Here is a tiny trained network, its code and every weight. The questions are about switching its units off for an input and a target symbol, where a switched-off unit gives its printed mean instead of its output.

import numpy as np


def w(rows, s, z=0):
    codes = np.array(rows[::2]) - 128.0
    scale = np.full(codes.shape[1], s)
    scale[-1] = z or s
    return codes * scale


def f(y):
    return y / 2 * (1 + np.tanh(0.7978845608 * (y + 0.044715 * y**3)))


def softmax(a):
    e = np.exp(a - a.max(-1, keepdims=True))
    return e / e.sum(-1, keepdims=True)


def log_softmax(a):
    a = a - a.max(-1, keepdims=True)
    return a - np.log(np.exp(a).sum(-1, keepdims=True))


def net(x, mask):
    ids = ['αβδζθμστω'.index(c) for c in x.split()]
    T = len(ids)
    res = E[ids] + P[:T]
    q, k, v = (res @ M[0].T for M in (Q, K, V))
    z = softmax(np.where(np.tri(T) > 0, q @ k.T / 4**0.5, -1e9)) @ v
    res = res + np.where(mask[0], z, O[0][:, -1]) @ O[0][:, :-1]
    y = f(res @ A[0][:, :-1].T + A[0][:, -1])
    res = res + np.where(mask[1:9], y, B[0][:, -1]) @ B[0][:, :-1]
    return log_softmax(res[-1] @ U[:, :-1].T + U[:, -1])


Q, K, V, O, A, B = {}, {}, {}, {}, {}, {}
E = w([
[74,104,178,104,91,182,155,115,135],'α',
[185,153,187,139,124,218,163,114,205],'β',
[52,64,128,140,70,140,128,187,116],'δ',
[183,144,185,93,57,175,146,215,174],'ζ',
[129,98,121,86,116,72,171,138,34],'θ',
[177,141,179,77,100,103,102,61,169],'μ',
[163,152,145,175,228,144,249,96,107],'σ',
[133,122,224,138,189,146,44,155,191],'τ',
[132,110,124,228,68,152,178,108,127],'ω',
],0.019)
P = w([
[125,77,88,113,164,44,207,127,204],'0',
[157,93,164,107,114,116,171,128,103],'1',
[155,113,157,114,112,128,150,125,65],'2',
[125,155,175,145,106,123,135,121,94],'3',
[131,190,148,144,113,138,141,135,75],'4',
[131,215,126,143,134,129,134,145,62],'5',
[128,233,121,154,128,128,130,147,80],'6',
[114,245,107,140,133,120,126,141,86],'7',
],0.011)
Q[0] = w([
[90,110,29,153,78,155,109,87,162],'h1',
[175,147,7,95,133,206,55,115,83],'h1',
[161,36,98,200,173,69,114,130,168],'h1',
[124,168,86,131,70,78,132,161,148],'h1',
],0.014)
K[0] = w([
[149,124,135,51,162,126,151,171,145],'h1',
[65,125,57,68,173,94,155,141,231],'h1',
[138,8,192,94,125,167,178,123,144],'h1',
[77,162,149,92,174,151,116,103,108],'h1',
],0.015)
V[0] = w([
[46,162,62,127,104,204,104,80,87],'h1',
[152,131,74,156,69,127,96,108,170],'h1',
[128,159,163,52,77,132,162,126,136],'h1',
[128,82,140,113,161,250,148,110,148],'h1',
],0.014)
O[0] = w([
[125,122,217,137,98,141,226,126,169,25],'h1',
[129,133,193,138,30,150,90,102,147,60],'h1',
[123,116,31,50,113,114,177,155,148,254],'h1',
[73,167,165,164,121,101,121,128,255,202],'h1',
],0.0088,0.0059)
A[0] = w([
[98,191,147,154,120,183,91,141,64,248],'n1',
[106,85,128,66,211,91,132,107,146,103],'n2',
[102,28,180,116,169,160,120,226,139,227],'n3',
[133,56,94,153,133,126,207,128,154,132],'n4',
[96,77,140,187,192,115,173,53,131,173],'n5',
[184,66,245,51,107,160,155,111,95,95],'n6',
[247,82,101,122,172,183,160,42,198,2],'n7',
[159,199,189,66,68,136,63,132,110,16],'n8',
],0.012,0.0018)
B[0] = w([
[155,141,134,95,128,61,146,63,148,215],'n1',
[162,142,169,158,147,158,228,99,159,246],'n2',
[152,152,166,140,123,164,16,90,117,231],'n3',
[90,68,130,151,65,172,89,98,61,254],'n4',
[76,198,47,111,174,140,86,104,102,198],'n5',
[159,118,71,243,93,162,88,207,115,238],'n6',
[29,98,181,104,106,1,107,223,80,164],'n7',
[42,111,43,52,163,117,177,64,95,242],'n8',
],0.0098,0.0066)
U = w([
[72,151,134,64,157,254,205,102,171,181],'α',
[66,135,158,124,138,88,148,219,172,64],'β',
[93,157,69,198,80,90,38,130,81,170],'δ',
[167,183,32,35,142,162,123,176,166,110],'ζ',
[204,94,150,105,179,141,180,165,51,133],'θ',
[153,139,137,20,134,19,115,16,110,127],'μ',
[74,180,128,129,228,141,163,151,107,2],'σ',
[196,207,150,92,208,107,115,79,153,252],'τ',
[190,189,124,158,67,86,181,73,166,68],'ω',
],0.0052,0.004)

Each question gives the input, a string of symbols that net reads in full, and the target symbol t.
The units are the heads (4 rows each of Q, K, V and O) and the neurons (one row each of A and B). Each row of codes is followed by its name. A weight is (code - 128) times the scale printed after its matrix; where a second scale follows, it is the last column's (O, A, B and U).
mask holds one flag per unit, heads first, then neurons. A switched-off unit (its flag False) gives its mean, the last column of its rows in O or B, instead of its output. The means were averaged over made-up inputs and are rounded, as every weight is.
A unit's drop is (log p(t) with every unit on - log p(t) with that unit switched off) / (log p(t) with every unit on - log p(t) with every unit switched off).
The circuit of an input: a set's keep is (log p(t) with only the set's units on - log p(t) with every unit switched off) / (log p(t) with every unit on - log p(t) with every unit switched off). Starting from all 9 units, units are removed one at a time, each time the one whose removal leaves the highest keep (on an exact tie, the one counted first), for as long as the keep stays at least 0.8.
circuit, biggest first: the units of the circuit, biggest drop first
unit that matters most: the unit with the biggest drop
k most important neurons: the k neurons with the biggest drops, biggest first
drop when u is switched off: that unit's drop, to one decimal
input τ ζ δ α ω α α θ, target θ: circuit, biggest first	h1, n5
input α α ω ζ σ, target δ: 4 most important neurons	n5, n2, n7, n6
input β α α ω τ, target δ: 3 most important neurons	n6, n2, n3
input α ζ σ σ α τ, target τ: circuit, biggest first	h1, n3, n4, n2
input β α ω θ α δ τ, target μ: unit that matters most	n8
input α ζ δ σ, target σ: circuit, biggest first	n5, n7, h1
input μ δ α ω α σ, target δ: circuit, biggest first	h1, n6, n2
input ζ ζ μ μ ω μ, target δ: 3 most important neurons	n6, n2, n7
input ω α α β α ζ τ α, target μ: 2 most important neurons	n1, n6
input α ω θ, target δ: circuit, biggest first	h1, n6
input α τ α σ, target σ: 3 most important neurons	n5, n7, n2
input δ ω θ ζ, target δ: 3 most important neurons	n6, n2, n3
input β δ α τ, target τ: 2 most important neurons	n3, n4
input σ ω τ, target δ: drop when n1 is switched off	-0.1
input α β ζ, target ζ: drop when n8 is switched off	0.0
input τ ω ζ β, target δ: drop when n8 is switched off	-0.1
